Each row is followed by one of two labels, saying whether the row has a hidden trait. Each part has a new trait and two new labels.
(in the rows, 100 means zero)
[125 112 133  92 103  87 121  99  91  96 117  89 109  89  99  94  74 102
  95  87  91 108 118  93  81 119  76] : sb
[ 96 108 122 103  98 111 118 102 102 107 118  98  94 107  91 104  93  87
 105 102 105 103  97 103 107  99 127] : sb
[100 102 123  87  96 104  77  88  96  89  82 102  93  96 115 101 105 105
  95 107 106 104  46 101 120 108 117] : hr
[ 99  97  85 110  99  98 101 105 103 101 105 101 107 104  90 100 101  95
 103  99  94  98 134 102  90 101  93] : hr
[111 107  76 116 103  98 116 111 108 106 127  98 119 107  79 100  90  95
 111  87  92 104 152  85  80 102  85] : sb
[ 97  98 107  96 100 111  93 103  98 104 102  99  97 100  99 101  95  89
 102 105 107 102  73  99 115 100 132] : hr
[106  99 107  92 105  93  80  97 122  98  97 102 116 107 102 107 119 117
 104 108 109 103  61  94 114  99 111] : hr
[105  97 150  93 100 108 118 103  94 100 101  98  88  99 101 102  93  93
  96 108 107 102  93 119 105 103 121] : sb
[ 92 107 120  80 108  77  66  85 100  90  94  95 100  89 122  96 110 113
  93 103  90 100  81 102 103 109  95] : hr
[ 86  98  98  91 106  85  67  90  97  96  85  97  99  91 120  95 112 109
  93 101  91  97  82  95 102  99  95] : hr
[ 79  66 127  85 104  87  77  93  82 102  46  99  96  83 126  89 112 110
  71 108  92  96  55  99 109  98 105] : sb
[ 96 103 108  85 107  93  70  88 100  92  86  99  98  92 121  96 109 109
  92 103  94 100  76  97 106 110 100] : hr
[ 93 112 113  89 104  92  86  86  94  95  98  94  90  89 120  94 100 103
  91  98  93  98  87  98  99 110  95] : hr
[131  80 200  75 103  94 112 100  91  91  73  92 107  90 106  99  88 111
  80 116 103 108  85 114 101 125 106] : hr
[ 99 120 113 111  99  96 119 100  93  96 129  93  84  99  95  98  86  84
 105  97  90  97 161 121  80 107  87] : sb
[103 105  98  86 109  82  87  95 110  93 107 102 102  98 111 100 112 114
  96 105  95 100 108 117  91 101  78] : hr
[ 67  75 109  94 100  69  55  90  86  97  65  99  99  86 122  90 119 106
  83 104  87  95  76 100 106  92 103] : hr
[104 106 127  77 101  85  74  85 106  85  87 100 104  98 115 102 115 113
  97 108 103 106  49 105 120 110 120] : hr
[ 99  78 105  93  96 106  93 105  97  97  75 110  96 105  98 106 105 105
  97 121 110  98  94 124 110  88  99] : hr
[109  86 129  71 104  99  89  98 106  92  78 107  88  98 115 105 116 114
  89 123 113  98  69 134 113 102 102] : hr
[101 114  62 108 100  91  94  96 107  96 116 103 105 103  99 100 105 108
 107  91  93 100 129  98  85 100  67] : hr
[ 91  80  92  90 102  90  77  96  99  99  70 102 101  95 110  98 115 110
  89 111  96  94  94 109 102  99  87] : hr
[112 101 111  86 107  96  86  93 109  99  91  96 118  99 104 101 100 116
  97 101  94 104  89  81 102 114  90] : hr
[110 104 116 106 102  92 118 105  98 102 117  94 107  98  92  97  86  96
 100  92  91 102 142 100  80 107  84] : sb
[103 130 112  95 106  96 108  93 102  99 135  90 100  97 100  98  82  90
 104  90  88 106 119  94  93 117 103] : sb
[ 99 100 122  99  98  95 120 101  83  98 104  95  89  93 101  94  84  88
  92  97  90  98 143 117  86 109  89] : sb
[ 55  64  86 100  90  98  84 100  79 106  53 105  72  93 114  96 120  92
  85 117 104  83  79 125 117  75 114] : hr
[115  80 178  88  97 103 107 104  93  98  79  98 105  98  98 103  94 105
  90 117 108 105  77 111 109 106 113] : hr
[112  95 134  89 103 112 101 104 106 103  97  99 111 105  94 106  95 101
 102 110 109 109  72  94 116 103 126] : sb
[100  75 173 101  94 121 128 105  84 105  59  96  78  94 105  98  94  89
  82 116 111  91  84 115 114 109 136] : sb
[105 111 134  88 105  94  82  86  95  92  94  92  97  88 120  94  96 106
  91  98  94 104  70  89 100 118 100] : hr
[128  84 140  94 110  99 123 115 106 103  93  96 122 103  88 101  93 108
  97 104 102 104 128  97  90 110 100] : hr
[105  96 147 100 104  94  84  94  95  99  87  88 103  84 116  90  95  97
  86  94  95 101  60  80 100 124 118] : sb
[127  74 142  79 110  98 101 105 102  99  67 100 117  93 106  99 101 121
  82 105 103 102  89  94  97 116  89] : hr
[  0 113   0 162  86 104  66 105  94 112 128 121  41 116  96  96 147  53
 132  88  86  62 198 135  88  28  84] : sb
[ 96 107 106  83 108  87  70  87 102  92  93  97 102  93 119  97 108 111
  94 102  92 100  82  97 104 108  95] : hr
[ 94  89  88  90 101 104  83 101 110  98  86 109  91 105 106 107 121 106
 100 117 112  95  80 122 113  90 106] : hr
[125 121 192  84 102 106 140  93  87  92 111  89  88  94 105  99  73  95
  92  98  98 108 114 112  95 127 111] : sb
[107 116  98 108  96 100 122 101  88  99 125  94 101  98  90  96  74  88
 106  87  89 104 146  97  81 106  77] : sb
[ 99  98 125  87 102  99 100  95  98  97  94 100 101 103 104 103 104 106
 100 110 102 105  87 107 108  93 108] : hr
[ 85 109  95  90 106  75  63  87  99  92 103  96 105  92 117  96 110 110
 100  94  88 102  88  92 100  99  91] : hr
[117  92 157  99  98 106 121 104  95 101  95  95 105  98  91 101  84  97
  95 103 103 103 105 100  99 115 110] : sb
[107 127 115  84 103  89  90  81 104  93 119  94 107  95 110  99  92 115
  99  92  88 109  87  86  97 114  82] : hr
[122 105 105  85 108  93 109  97 112  92 104 103 117 106 100 104 106 119
 102  99 100 109 104 101  95 102  85] : hr
[ 96 117  90  96 102  82  84  88 103  99 115  95 116  98 104  98  98 112
 103  88  87 107  92  77  93  99  76] : hr
[114  95 113  79 107  99  85  95 111  97  83 102 116 101 108 104 110 120
  98 106 108 107  49  86 117 103 103] : hr
[ 82  78  51 117  96 110 116 118 100 110  90 108  84 106  87 103 113  84
 105 110 110  84 134 128 102  78 111] : sb
[ 80  82  84  89  96 109  72  93  92  95  61 112  81  93 123  97 121 100
  85 107 109  95  37 112 127  95 131] : hr
[ 96  72  74  99 103  89  96 107 105  99  67 107 109 105 100 101 126 116
  99 107 104  92 112 107 100  83  90] : hr
[119 117 173  68 100  90 103  78 101  87 101  93 109  98 112 103  94 116
  92 105  98 116  54 102 114 121 112] : hr
[108 104 101 104 101  93 120 105 105 102 118  98 112 107  84 102  95  99
 106  97  93 102 152 105  85 103  88] : sb
[117 109 136 106  99 103 130 103  96 101 118  93 104 101  87 100  79  92
 100  96  92 104 151 102  81 114  85] : sb
[128  83 157  89 100 116 123 110 102  98  82 101  98 101  94 105  92 100
  91 117 114 101  95 121 108 119 120] : sb
[ 99 105 112  89 108  76  56  90 103  90  99  97 119  93 114  97 110 114
 101  92  90 108  74  76 101 105  97] : hr
[ 95  75 123 108  94 109 109 112  94 104  81 101  91 102  93 101 103  88
  97 113 110  93 102 118 108  97 124] : sb
[ 77 127  91 107  89  97  75  78  86  90 112  99  81  94 115  96  99  88
 100  90  86 101  91  96 101 106  97] : hr
[101  84 128 106 111  75  95 103  93 105  80  85 111  82 114  87 100 108
  88  85  93  95  78  71  89 105  99] : sb
[114 108 126  82 102  97 124  98  95  90 108 103 102 107  97 104  96 106
 104 105  98 108 128 122  96  96  97] : sb
[100  96 155  93  98  97 111  97  86  97  93  93  89  92 104  96  88  89
  88 106  93  98 123 118  96 117 107] : sb
[ 69  77  63 121  97 106  79 106  94 116  79 100  91  92 104  92 108  83
  90  97  98  87  82  89 105  95 119] : sb
[ 65 105  93  99  97 100  74  86  81  93  84  99  60  88 128  92 109  83
  89 107  91  86  98 126 106 100 109] : hr
[109 124 147  90 103  94 116  91  89  93 122  89  93  92 106  95  75  92
  95  93  88 106 121 104  90 122  99] : sb
[104  96  88 106 102  96 102 105 103 101 102  99 107 100  95  98 100  97
 100  97  95  98 133 101  89 108  92] : hr
[100 112 107  82 106  86  70  85 107  90  99  98 107  96 115 100 109 112
  97 101  93 104  80  96 106 113 100] : hr
[109 130 128 103  93 100 120  93  85  91 130  91  87  94  97  97  72  84
 103  92  89 103 145 111  84 118  83] : sb
[106 112 170  82  94 112 118  91  90  98 109  93  85  96 104 101  78  87
  92 106 104 109  70 113 115 119 131] : sb
[109 109 164  88 100  99 120  93  90  98 103  89  99  93 100  97  78  94
  91  99  89 106 118 102  96 125 107] : sb
[ 84  82 102  97  97 109  93 105  93 101  82 107  88 105 102 104 110  96
 100 118 107  96  95 120 111  79 111] : hr
[105  98  90  88 109  89  59  93 112  92  92 104 125  99 109  99 116 116
  99  94  96 109  59  74 110 108 114] : hr
[ 93  91 120 102  97  95 103 101  90  97  91  99  90  98 101  98 100  91
  94 107  95  96 127 123  94 102 100] : hr
[110 122  91  93 104  94 101  91 103  91 119 100  97  97 107  99  95 108
 101  93  93 103 120 103  86 109  71] : sb
[ 98  89 131  94  99 107 103 103  95 105  90  96  98  98  99 101  94  91
  97 109 106 101  77 101 115 102 129] : sb
[ 90 113 114  91 104  99 105  95  94 101 112  93  90  96 106  97  90  87
  97 100  91 100 114 107  99 110 114] : sb
[ 90  87 132 103  91  98 124 104  83  99  91  99  77  98  98  98  97  85
  93 109 103  93 122 136  99  96 112] : sb
[ 97 114  85  95  92 101  64  85 114  88 103 107  97 104 106 106 116 103
 106 104 108 103  51 102 124 109 121] : hr
[104  88 159  82 100  84  90  90  88  87  69  96  86  86 122  95 104 111
  79 115  94  94  99 128  95 114  78] : hr
[125 119 125  90 107  95 134 104 108  94 131  96 109 109  87 105  93 101
 112  97  99 108 145 112  89 109  99] : sb
[ 78  86 147  73  96 104  91  89  77  92  62 102  67  88 127  97 104  98
  81 122 105  95  56 135 123  96 121] : hr
[ 85  89 176  86  98  88 100  90  76  95  73  86  74  80 121  90  92  88
  77 113  90  90 105 128 102 120 113] : hr
[104  82 142  80 101  93  89  92  96  97  67  97 103  94 111  99 105 113
  86 113  98  99  80 102 107 109  96] : hr
[100 103 143  82 100 100 101  93  94  96  96  98 100 102 106 103  97 104
  97 110 100 109  78 109 113  97 112] : hr
[123 118 121  83 105  92 107  92 109  88 115 100 108 104 103 104 100 115
 102 100  98 109 106 109  93 108  82] : hr
[114  80 106 104 100 110 117 116 108 105  89 104 108 107  84 105 102  98
 102 109 113  97 111 109 104 100 113] : sb
[102 116  80  97 101  91  95  92 112  94 120 102 106 109  99 104 110 107
 109  99  96 106 103 105  98  97  90] : hr
[ 77 126  69  97  95  97  85  82  98  95 117 100  85 101 110 100 105  94
 105  98  88  99 106 107 103 100  95] : hr
[104  94 123 100 101 102 105 104 101 105  99  94 111 101  91 100  92  95
 100 102  97 102 109  91 102 112 112] : sb
[ 92  92  81 101 100  88  91  97  93  95  84 100  89  92 111  94 109 102
  93 100  95  89 120 115  91 101  79] : hr
[127  97 171  86 109  87 104  96 102  99  88  84 119  87 107  94  87 112
  87  97  95 105  82  79  97 132 104] : sb
[ 86 103  70 112  99  94  98 100 100 105 110  96 101  99  95  96  99  88
 103  93  90  94 131  97  93 103 100] : hr
[124  99 174  60 116  77  75  87 106  89  84  91 124  87 121  97  99 130
  83 106  93 112  55  86 105 125  94] : hr
